Below are the code and all the weights of a small trained network. Each question names an input and a target symbol and asks about switching units off, where a switched-off unit gives its printed mean instead of its output.

import numpy as np


def w(rows, s, z=0):
    codes = np.array(rows[::2]) - 128.0
    scale = np.full(codes.shape[1], s)
    scale[-1] = z or s
    return codes * scale


def f(y):
    return y / 2 * (1 + np.tanh(0.7978845608 * (y + 0.044715 * y**3)))


def softmax(a):
    e = np.exp(a - a.max(-1, keepdims=True))
    return e / e.sum(-1, keepdims=True)


def log_softmax(a):
    a = a - a.max(-1, keepdims=True)
    return a - np.log(np.exp(a).sum(-1, keepdims=True))


def net(x, mask):
    ids = ['Θαβδεζω'.index(c) for c in x.split()]
    T = len(ids)
    res = E[ids] + P[:T]
    u = 0
    for l in range(2):
        r = res
        for j in range(3):
            rows = slice(4 * j, 4 * j + 4)
            q, k, v = (r @ M[l][rows].T for M in (Q, K, V))
            z = softmax(np.where(np.tri(T) > 0, q @ k.T / 4**0.5, -1e9)) @ v
            o = O[l][rows]
            res = res + np.where(mask[u + j], z, o[:, -1]) @ o[:, :-1]
        u += 3
        y = f(res @ A[l][:, :-1].T + A[l][:, -1])
        res = res + np.where(mask[u : u + 4], y, B[l][:, -1]) @ B[l][:, :-1]
        u += 4
    return log_softmax(res[-1] @ U[:, :-1].T + U[:, -1])


Q, K, V, O, A, B = {}, {}, {}, {}, {}, {}
E = w([
[147,50,115,116],'Θ',
[138,221,167,187],'α',
[194,113,17,173],'β',
[76,161,8,77],'δ',
[245,197,194,113],'ε',
[171,3,58,211],'ζ',
[35,32,130,93],'ω',
],0.0059)
P = w([
[229,18,133,89],'0',
[225,102,9,43],'1',
[3,198,102,203],'2',
[166,135,176,104],'3',
[89,96,48,130],'4',
[8,217,125,254],'5',
[181,128,205,78],'6',
],0.0052)
Q[0] = w([
[33,128,117,199],'L0H0',
[39,154,147,226],'L0H0',
[88,134,129,221],'L0H0',
[125,115,138,180],'L0H0',
[195,216,231,73],'L0H1',
[158,225,243,67],'L0H1',
[107,54,34,183],'L0H1',
[72,52,45,223],'L0H1',
[224,160,245,136],'L0H2',
[254,146,223,122],'L0H2',
[5,146,43,182],'L0H2',
[222,155,249,91],'L0H2',
],0.0057)
K[0] = w([
[155,199,175,193],'L0H0',
[176,235,184,203],'L0H0',
[139,191,172,213],'L0H0',
[135,128,149,174],'L0H0',
[228,55,66,35],'L0H1',
[210,62,37,10],'L0H1',
[44,209,236,236],'L0H1',
[38,229,185,247],'L0H1',
[252,179,180,128],'L0H2',
[253,136,151,125],'L0H2',
[15,159,102,155],'L0H2',
[232,150,146,121],'L0H2',
],0.0056)
V[0] = w([
[74,131,170,95],'L0H0',
[102,171,195,195],'L0H0',
[124,164,147,233],'L0H0',
[142,66,97,96],'L0H0',
[149,113,99,3],'L0H1',
[96,168,149,246],'L0H1',
[155,142,84,27],'L0H1',
[158,53,144,46],'L0H1',
[164,159,174,44],'L0H2',
[27,164,118,171],'L0H2',
[64,186,198,186],'L0H2',
[223,129,132,48],'L0H2',
],0.0063)
O[0] = w([
[106,138,205,130,72],'L0H0',
[78,126,160,198,18],'L0H0',
[67,98,105,225,66],'L0H0',
[196,95,121,77,215],'L0H0',
[153,228,149,45,174],'L0H1',
[68,27,91,204,66],'L0H1',
[148,209,109,24,163],'L0H1',
[196,193,197,107,187],'L0H1',
[176,181,202,87,88],'L0H2',
[1,170,98,197,75],'L0H2',
[77,168,179,207,3],'L0H2',
[233,122,168,39,160],'L0H2',
],0.0048,0.0025)
A[0] = w([
[191,227,222,122,225],'L0N0',
[22,114,77,209,253],'L0N1',
[133,116,113,35,182],'L0N2',
[254,92,67,35,217],'L0N3',
],0.0062,0.0031)
B[0] = w([
[218,216,200,195,173],'L0N0',
[72,139,33,203,179],'L0N1',
[141,158,130,2,178],'L0N2',
[239,149,83,56,254],'L0N3',
],0.0049,0.0099)
Q[1] = w([
[157,105,79,101],'L1H0',
[185,91,203,168],'L1H0',
[78,146,1,110],'L1H0',
[107,123,195,141],'L1H0',
[152,151,54,199],'L1H1',
[162,120,57,182],'L1H1',
[227,209,60,87],'L1H1',
[99,154,196,67],'L1H1',
[71,169,62,122],'L1H2',
[180,74,193,158],'L1H2',
[102,190,121,160],'L1H2',
[89,152,57,89],'L1H2',
],0.0058)
K[1] = w([
[98,105,170,182],'L1H0',
[119,68,61,101],'L1H0',
[127,186,179,174],'L1H0',
[149,115,82,51],'L1H0',
[52,122,127,171],'L1H1',
[40,92,99,204],'L1H1',
[121,96,213,177],'L1H1',
[209,172,169,80],'L1H1',
[30,141,94,191],'L1H2',
[253,112,174,46],'L1H2',
[131,167,135,169],'L1H2',
[62,138,82,158],'L1H2',
],0.0079)
V[1] = w([
[93,89,49,200],'L1H0',
[191,2,166,158],'L1H0',
[127,220,211,90],'L1H0',
[189,101,220,87],'L1H0',
[44,181,163,102],'L1H1',
[82,44,151,211],'L1H1',
[102,226,110,66],'L1H1',
[124,42,63,200],'L1H1',
[165,161,198,110],'L1H2',
[43,189,126,180],'L1H2',
[239,69,165,99],'L1H2',
[231,45,164,88],'L1H2',
],0.0054)
O[1] = w([
[131,127,77,94,36],'L1H0',
[1,220,76,218,131],'L1H0',
[147,73,211,176,155],'L1H0',
[85,144,190,198,200],'L1H0',
[222,138,151,186,62],'L1H1',
[123,135,58,171,1],'L1H1',
[202,93,215,98,174],'L1H1',
[112,132,54,109,86],'L1H1',
[124,193,108,133,155],'L1H2',
[214,91,147,148,5],'L1H2',
[52,181,91,119,242],'L1H2',
[44,176,92,114,237],'L1H2',
],0.0052,0.0087)
A[1] = w([
[29,244,218,93,252],'L1N0',
[219,199,89,43,80],'L1N1',
[253,87,182,55,155],'L1N2',
[180,255,116,136,164],'L1N3',
],0.0043,0.0031)
B[1] = w([
[99,111,173,202,248],'L1N0',
[221,128,54,156,185],'L1N1',
[218,30,165,36,160],'L1N2',
[211,215,60,254,178],'L1N3',
],0.0043,0.013)
U = w([
[95,169,174,206,187],'Θ',
[147,136,36,159,159],'α',
[94,119,136,75,130],'β',
[232,51,166,54,5],'δ',
[6,62,254,44,186],'ε',
[39,155,45,89,4],'ζ',
[246,145,140,211,199],'ω',
],0.0039,0.0027)

Each question gives the input, a string of symbols that net reads in full, and the target symbol t.
The units are the heads (4 rows each of Q, K, V and O) and the neurons (one row each of A and B). Each row of codes is followed by its name. A weight is (code - 128) times the scale printed after its matrix; where a second scale follows, it is the last column's (O, A, B and U).
mask holds one flag per unit, layer by layer, with each layer's heads first. A switched-off unit (its flag False) gives its mean, the last column of its rows in O or B, instead of its output. The means were averaged over made-up inputs and are rounded, as every weight is.
A unit's drop is (log p(t) with every unit on - log p(t) with that unit switched off) / (log p(t) with every unit on - log p(t) with every unit switched off).
The circuit of an input: a set's keep is (log p(t) with only the set's units on - log p(t) with every unit switched off) / (log p(t) with every unit on - log p(t) with every unit switched off). Starting from the 12 units with the biggest drops (on a tie, the unit counted first), units are removed one at a time, each time the one whose removal leaves the highest keep (on an exact tie, the one counted first), for as long as the keep stays at least 0.8.
units of the circuit, in order: the units of the circuit, biggest drop first
top k neurons: the k neurons with the biggest drops, biggest first
top k neurons in layer l: the k neurons of layer l with the biggest drops, biggest first
heads that matter: for each layer, one digit per head in row order, 1 if its drop is at least 0.15 and else 0, layers parted by /
drop of u: that unit's drop, to one decimal
input Θ Θ ω α β ω, target ω: units of the circuit, in order => L1H2; L0H2; L0N1
input ε ε δ ω ω δ, target ω: units of the circuit, in order => L1H2; L0H2
input ζ ζ ω, target α: top neuron in layer 0 => L0N1
input ω ε α Θ ω ζ, target α: top 2 neurons in layer 0 => L0N1; L0N2
input α ζ δ δ α, target δ: heads that matter => 001 / 101
input ε β δ δ β, target δ: heads that matter => 001 / 101
input Θ ε β ε ζ ε α, target Θ: heads that matter => 101 / 001
input Θ δ ζ Θ ζ ε β, target ζ: top 3 neurons => L0N3; L0N1; L0N2
input ω Θ ω α α δ, target ω: units of the circuit, in order => L1H2; L0H2; L0N1
input ε β ζ Θ ε, target ζ: heads that matter => 011 / 101
input δ ε α, target ω: heads that matter => 101 / 011
input ω β δ β ζ, target δ: top 2 neurons => L0N1; L0N3
input β ζ ζ, target α: heads that matter => 011 / 111
input δ δ ε ω, target ε: top neuron in layer 0 => L0N3
input ω ω α δ ω ω δ, target δ: top 2 neurons => L0N1; L1N2
input δ ζ δ ε Θ, target δ: heads that matter => 011 / 101
input ω ε δ α Θ, target δ: top 2 neurons in layer 0 => L0N0; L0N1
input ε ζ Θ α, target Θ: top 2 neurons in layer 0 => L0N0; L0N3
input Θ β β ω, target ε: top 2 neurons in layer 0 => L0N3; L0N1
input ω ε δ ω ζ, target δ: top neuron => L0N1
input ε ε ε δ ω ω ζ, target ζ: drop of L1N2 => 0.0
input ω β δ δ ω, target δ: drop of L1H2 => 1.2
input δ α δ ω β, target δ: drop of L1N3 => 0.1
input ε α ω, target ω: drop of L0N1 => 0.4
